array([[ 0.040, -0.002,  0.075,  0.037, -0.019,  0.019, -0.028, -0.038,
         0.078, -0.029, -0.145, -0.019, -0.076],
       [ 0.211, -0.003,  0.067,  0.089,  0.097,  0.042,  0.026, -0.057,
         0.058, -0.018,  0.030, -0.005,  0.006],
       [ 0.062,  0.013,  0.073,  0.042,  0.013,  0.041, -0.003, -0.070,
         0.073, -0.056, -0.129, -0.005, -0.032],
       [ 0.006,  0.008,  0.073,  0.028, -0.019,  0.025, -0.023, -0.013,
         0.078, -0.027, -0.153, -0.008, -0.067],
       [ 0.019,  0.004,  0.071,  0.032, -0.012,  0.023, -0.028, -0.019,
         0.076, -0.033, -0.154, -0.016, -0.078],
       [-0.001,  0.003,  0.064,  0.044,  0.103,  0.007,  0.052,  0.147,
         0.057,  0.084,  0.121,  0.097,  0.059],
       [ 0.223, -0.038,  0.055,  0.105,  0.136, -0.008, -0.003,  0.086,
         0.049,  0.070,  0.136, -0.016, -0.061],
       [ 0.096, -0.030,  0.072,  0.056, -0.007, -0.004, -0.059, -0.063,
         0.080, -0.030, -0.114, -0.055, -0.143]]) ==> -0.030

array([[ 1.3,  1.0, -0.8,  1.0,  1.3, -0.2,  0.0,  0.8,  1.0, -0.7,  1.1,
         1.2,  0.3,  1.0,  0.1, -0.2],
       [ 0.3, -0.2,  0.3,  0.2,  0.3,  1.9,  0.3, -0.5,  0.1, -2.2,  0.0,
         0.1, -0.8,  0.1,  0.1, -1.4],
       [-0.1,  0.4,  0.3,  0.1,  0.0, -1.6,  0.3,  0.8,  0.2,  2.5,  0.3,
         0.2,  1.1,  0.2,  0.4,  1.6],
       [ 1.3,  1.0, -0.8,  1.0,  1.2, -0.2, -0.2,  0.9,  1.0, -0.7,  1.1,
         1.2,  0.6,  1.0,  0.0, -0.1],
       [ 0.6,  0.0,  0.0,  0.3,  0.4,  1.9,  0.1, -0.3,  0.3, -1.6,  0.2,
         0.3, -0.6,  0.3,  0.0, -1.1],
       [-0.8, -0.6,  1.1, -0.6, -0.8,  1.0,  0.4, -0.5, -0.6,  0.7, -0.7,
        -0.7, -0.4, -0.6,  0.2,  0.2],
       [-0.2,  0.3,  0.6,  0.1, -0.1, -1.6,  0.5,  0.6,  0.1,  2.2,  0.2,
         0.1,  1.0,  0.1,  0.5,  1.4]]) ==> 0.3

array([[  6.866,   3.350,   3.089,   6.462,   5.794,  12.928,   3.395,
          1.725,   7.423,  -7.397,   3.371,   6.171,  -1.660,   5.392,
          5.448,  -5.346],
       [ -9.525,  -5.240,  -0.768,  -7.636,  -6.923, -13.047,  -3.150,
         -2.962,  -7.974,   8.737,  -4.166,  -6.708,   1.572,  -6.968,
         -4.910,   5.044],
       [ 15.690,   6.675, -19.296,   9.554,   7.430,  -6.748,  -7.916,
          6.000,   8.502, -20.595,  11.596,  11.621,   1.230,  10.503,
         -5.237, -14.501],
       [  9.994,   5.585,  -0.264,   7.585,   7.096,  11.387,   2.652,
          3.403,   8.184,  -7.831,   4.564,   7.560,  -1.461,   7.529,
          4.530,  -5.482],
       [ -9.506,  -1.874,  17.367,  -4.508,  -1.545,   8.404,   6.945,
         -0.266,  -3.128,  15.183,  -7.001,  -5.412,  -0.140,  -5.272,
          5.754,  10.701],
       [-11.200,  -6.691,   1.493,  -8.786,  -7.900, -12.350,  -2.279,
         -5.168,  -8.892,   8.689,  -5.595,  -7.949,   0.769,  -8.623,
         -4.923,   5.174]]) ==> -6.691

array([[  54.8,  149.2, -107.1,  -10.4,   43.8,   54.8,   97.6],
       [ -73.5,  -31.2,  -39.9,   45.2,  264.5,  -73.5,  -65.6],
       [ 179.2,  110.2,  -37.6,   55.0, -125.2,  179.2,   60.7],
       [ -38.0,  -13.1,  -34.9,   52.7,  211.1,  -38.0,  -68.9],
       [ -10.4,   51.3, -127.3,    4.3,  138.9,  -10.4,  -16.1],
       [ 121.4,  114.6, -174.4,    2.4,  -73.4,  121.4,   12.7],
       [ 155.5,   65.5,  -96.8,   54.5, -100.9,  155.5,  -13.7],
       [   6.2,   99.6,  -96.0,    5.9,  121.9,    6.2,   31.8]]) ==> 99.6

array([[ -19.894,   33.312,  -50.012,    7.609,   75.943,    6.657,
         -18.303,  -60.761,   41.440,   -4.019,  -84.862,   -0.045],
       [ -28.060,   33.654, -124.033,   10.135,  -26.771,  -12.129,
         -11.438, -141.139,  -71.953,  -38.859,  -37.832,    8.891],
       [ -26.281,   27.198, -108.588,   10.921,  -24.912,  -12.527,
          -9.928, -121.955,  -65.760,  -34.095,  -34.173,    7.778],
       [ -31.551,   34.638, -132.662,   12.713,  -29.608,  -14.721,
         -10.593, -146.910,  -77.700,  -39.958,  -38.945,   11.131],
       [  69.085,  -36.402,  -10.373,    5.182,   26.943,   15.301,
          -5.155,   20.979,  -17.398,   -0.517,  -19.506,   43.099],
       [  67.964,   -4.434,    8.965,  -16.099,   -6.273,   24.464,
         -45.718,  -12.497,  -18.432,   16.326,   48.638,    7.708],
       [  -6.304,   -8.891,    1.503,   23.160,  -35.012,   -7.165,
          -4.408,   18.237,  -17.064,    5.076,  -13.025,   -3.569],
       [-200.230,  -57.161, -217.304,   28.359,  162.152,  216.865,
          73.758,  -83.666, -114.680,   30.756, -141.811, -207.998]]) ==> -57.161
---
[[228, 105, 497, 482, 605, 44], [366, 441, 689, 249, 975, 358]] | 689
[11, 93, 39, 56, 35, 73, 79] | 39
[-110, 571, -532, -60] | -532
[15, 49, 57, 77, 75, 22] | 57
[7, 5, 4, 7, 2, 8, 6] | 4
[7516, 4864, 4495, 7861, 5052, 2680] | 4495
[[667, -87, 97, -225], [-289, -127, -613, -5]] | -613
